Here is a tiny trained network, its code and every weight. The questions are about switching its units off for an input and a target symbol, where a switched-off unit gives its printed mean instead of its output.

import numpy as np


def w(rows, s, z=0):
    codes = np.array(rows[::2]) - 128.0
    scale = np.full(codes.shape[1], s)
    scale[-1] = z or s
    return codes * scale


def f(y):
    return y / 2 * (1 + np.tanh(0.7978845608 * (y + 0.044715 * y**3)))


def softmax(a):
    e = np.exp(a - a.max(-1, keepdims=True))
    return e / e.sum(-1, keepdims=True)


def log_softmax(a):
    a = a - a.max(-1, keepdims=True)
    return a - np.log(np.exp(a).sum(-1, keepdims=True))


def net(x, mask):
    ids = ['αβδηθμτψ'.index(c) for c in x.split()]
    T = len(ids)
    res = E[ids] + P[:T]
    r = res
    for j in range(2):
        rows = slice(4 * j, 4 * j + 4)
        q, k, v = (r @ M[0][rows].T for M in (Q, K, V))
        z = softmax(np.where(np.tri(T) > 0, q @ k.T / 4**0.5, -1e9)) @ v
        o = O[0][rows]
        res = res + np.where(mask[j], z, o[:, -1]) @ o[:, :-1]
    y = f(res @ A[0][:, :-1].T + A[0][:, -1])
    res = res + np.where(mask[2:10], y, B[0][:, -1]) @ B[0][:, :-1]
    return log_softmax(res[-1] @ U[:, :-1].T + U[:, -1])


Q, K, V, O, A, B = {}, {}, {}, {}, {}, {}
E = w([
[134,118,41,107,65],'α',
[169,193,88,99,192],'β',
[132,26,85,192,148],'δ',
[83,200,169,189,132],'η',
[118,117,149,241,64],'θ',
[77,218,112,80,89],'μ',
[32,84,95,176,227],'τ',
[126,112,59,115,249],'ψ',
],0.018)
P = w([
[192,164,95,248,139],'0',
[186,100,191,109,196],'1',
[136,152,76,218,95],'2',
[174,96,194,106,185],'3',
[102,135,70,184,82],'4',
[172,94,192,102,178],'5',
[82,121,75,154,67],'6',
[175,97,188,99,182],'7',
[59,108,81,129,56],'8',
[173,95,192,99,180],'9',
[40,102,71,114,41],'10',
[170,93,191,105,192],'11',
[18,95,68,94,31],'12',
],0.012)
Q[0] = w([
[108,80,109,81,93],'H0',
[163,89,149,106,196],'H0',
[79,133,139,185,129],'H0',
[102,144,39,122,93],'H0',
[215,185,8,73,94],'H1',
[150,71,116,125,245],'H1',
[106,220,147,141,158],'H1',
[153,101,115,183,93],'H1',
],0.015)
K[0] = w([
[126,71,100,141,152],'H0',
[121,146,160,97,211],'H0',
[54,102,150,133,102],'H0',
[115,127,82,119,46],'H0',
[246,154,50,37,96],'H1',
[137,74,54,130,216],'H1',
[115,253,179,108,172],'H1',
[213,44,168,161,103],'H1',
],0.015)
V[0] = w([
[105,170,70,225,148],'H0',
[198,127,158,101,166],'H0',
[69,138,130,118,149],'H0',
[153,102,145,113,112],'H0',
[151,113,192,217,255],'H1',
[67,125,174,86,38],'H1',
[90,161,165,147,77],'H1',
[116,143,101,115,122],'H1',
],0.0061)
O[0] = w([
[109,51,59,114,126,255],'H0',
[202,147,153,34,152,57],'H0',
[184,125,147,61,122,127],'H0',
[108,226,169,66,201,99],'H0',
[174,126,99,54,15,130],'H1',
[161,107,125,184,253,94],'H1',
[140,144,85,162,158,132],'H1',
[102,150,146,197,120,142],'H1',
],0.0045,0.0052)
A[0] = w([
[235,75,177,86,110,117],'N0',
[157,143,110,88,96,255],'N1',
[122,188,91,194,76,57],'N2',
[117,151,155,49,226,128],'N3',
[72,155,60,74,17,86],'N4',
[193,254,239,131,162,98],'N5',
[140,33,245,112,174,134],'N6',
[90,76,138,163,19,106],'N7',
],0.011,0.008)
B[0] = w([
[249,123,72,131,156,174],'N0',
[41,116,147,174,165,217],'N1',
[114,58,106,89,155,204],'N2',
[95,103,205,161,173,165],'N3',
[134,162,220,114,145,217],'N4',
[107,168,56,62,73,164],'N5',
[194,75,154,90,16,163],'N6',
[121,188,147,101,156,254],'N7',
],0.013,0.008)
U = w([
[123,160,92,96,72,102],'α',
[154,121,99,106,121,106],'β',
[160,164,101,73,163,65],'δ',
[107,100,9,207,139,225],'η',
[173,176,159,190,108,189],'θ',
[103,84,135,89,101,3],'μ',
[157,119,152,128,178,21],'τ',
[107,169,188,122,139,147],'ψ',
],0.013,0.0054)

Each question gives the input, a string of symbols that net reads in full, and the target symbol t.
The units are the heads (4 rows each of Q, K, V and O) and the neurons (one row each of A and B). Each row of codes is followed by its name. A weight is (code - 128) times the scale printed after its matrix; where a second scale follows, it is the last column's (O, A, B and U).
mask holds one flag per unit, heads first, then neurons. A switched-off unit (its flag False) gives its mean, the last column of its rows in O or B, instead of its output. The means were averaged over made-up inputs and are rounded, as every weight is.
A unit's drop is (log p(t) with every unit on - log p(t) with that unit switched off) / (log p(t) with every unit on - log p(t) with every unit switched off).
The circuit of an input: a set's keep is (log p(t) with only the set's units on - log p(t) with every unit switched off) / (log p(t) with every unit on - log p(t) with every unit switched off). Starting from all 10 units, units are removed one at a time, each time the one whose removal leaves the highest keep (on an exact tie, the one counted first), for as long as the keep stays at least 0.8.
units of the circuit, in order: the units of the circuit, biggest drop first
unit that matters most: the unit with the biggest drop
top k neurons: the k neurons with the biggest drops, biggest first
which heads matter: for each layer, one digit per head in row order, 1 if its drop is at least 0.15 and else 0, layers parted by /
drop of u: that unit's drop, to one decimal
input α ψ β μ δ α, target η: unit that matters most : H1
input α α τ β ψ ψ η θ β α ψ, target ψ: units of the circuit, in order : (H1 N4)
input δ μ δ, target ψ: units of the circuit, in order : (H1 N7 N4)
input α δ α μ α ψ μ θ η η, target α: units of the circuit, in order : (N5 H0)
input α ψ θ μ α μ τ β μ, target ψ: top 2 neurons : (N4 N0)
input α τ τ μ α δ δ δ μ τ θ δ η, target η: units of the circuit, in order : (H1 N4)
input β β θ μ δ δ θ μ β, target ψ: which heads matter : 01
input α τ α δ δ η θ η θ η θ θ δ, target ψ: which heads matter : 00
input τ η η α τ α μ η α ψ β, target η: top 3 neurons : (N7 N4 N6)
input μ η β θ ψ δ μ τ α α α α ψ, target ψ: units of the circuit, in order : (N4 H1)
input α α ψ τ θ β α ψ θ, target ψ: top 3 neurons : (N7 N0 N5)
input δ ψ β μ β, target ψ: top 3 neurons : (N4 N0 N1)
input α α θ τ τ δ θ δ, target β: which heads matter : 00
input ψ τ δ η μ, target η: top 4 neurons : (N7 N2 N3 N6)
input θ β μ ψ μ θ ψ α, target η: which heads matter : 01
input τ θ β ψ τ α β α ψ β η μ θ, target ψ: top 3 neurons : (N7 N4 N0)
input δ ψ α α α δ, target β: top neuron : (N0)
input μ ψ ψ τ α δ η, target η: top 2 neurons : (N2 N4)
input ψ α α, target ψ: top 2 neurons : (N4 N7)
input α ψ α η β, target η: which heads matter : 00
input δ α β β α α μ, target η: drop of H1 : 5.4
input β τ θ η α τ ψ δ τ, target ψ: drop of N4 : 0.4
input α ψ α δ η μ μ μ θ τ, target μ: drop of N6 : 0.4
input β τ δ δ ψ α τ, target ψ: drop of H1 : 1.5
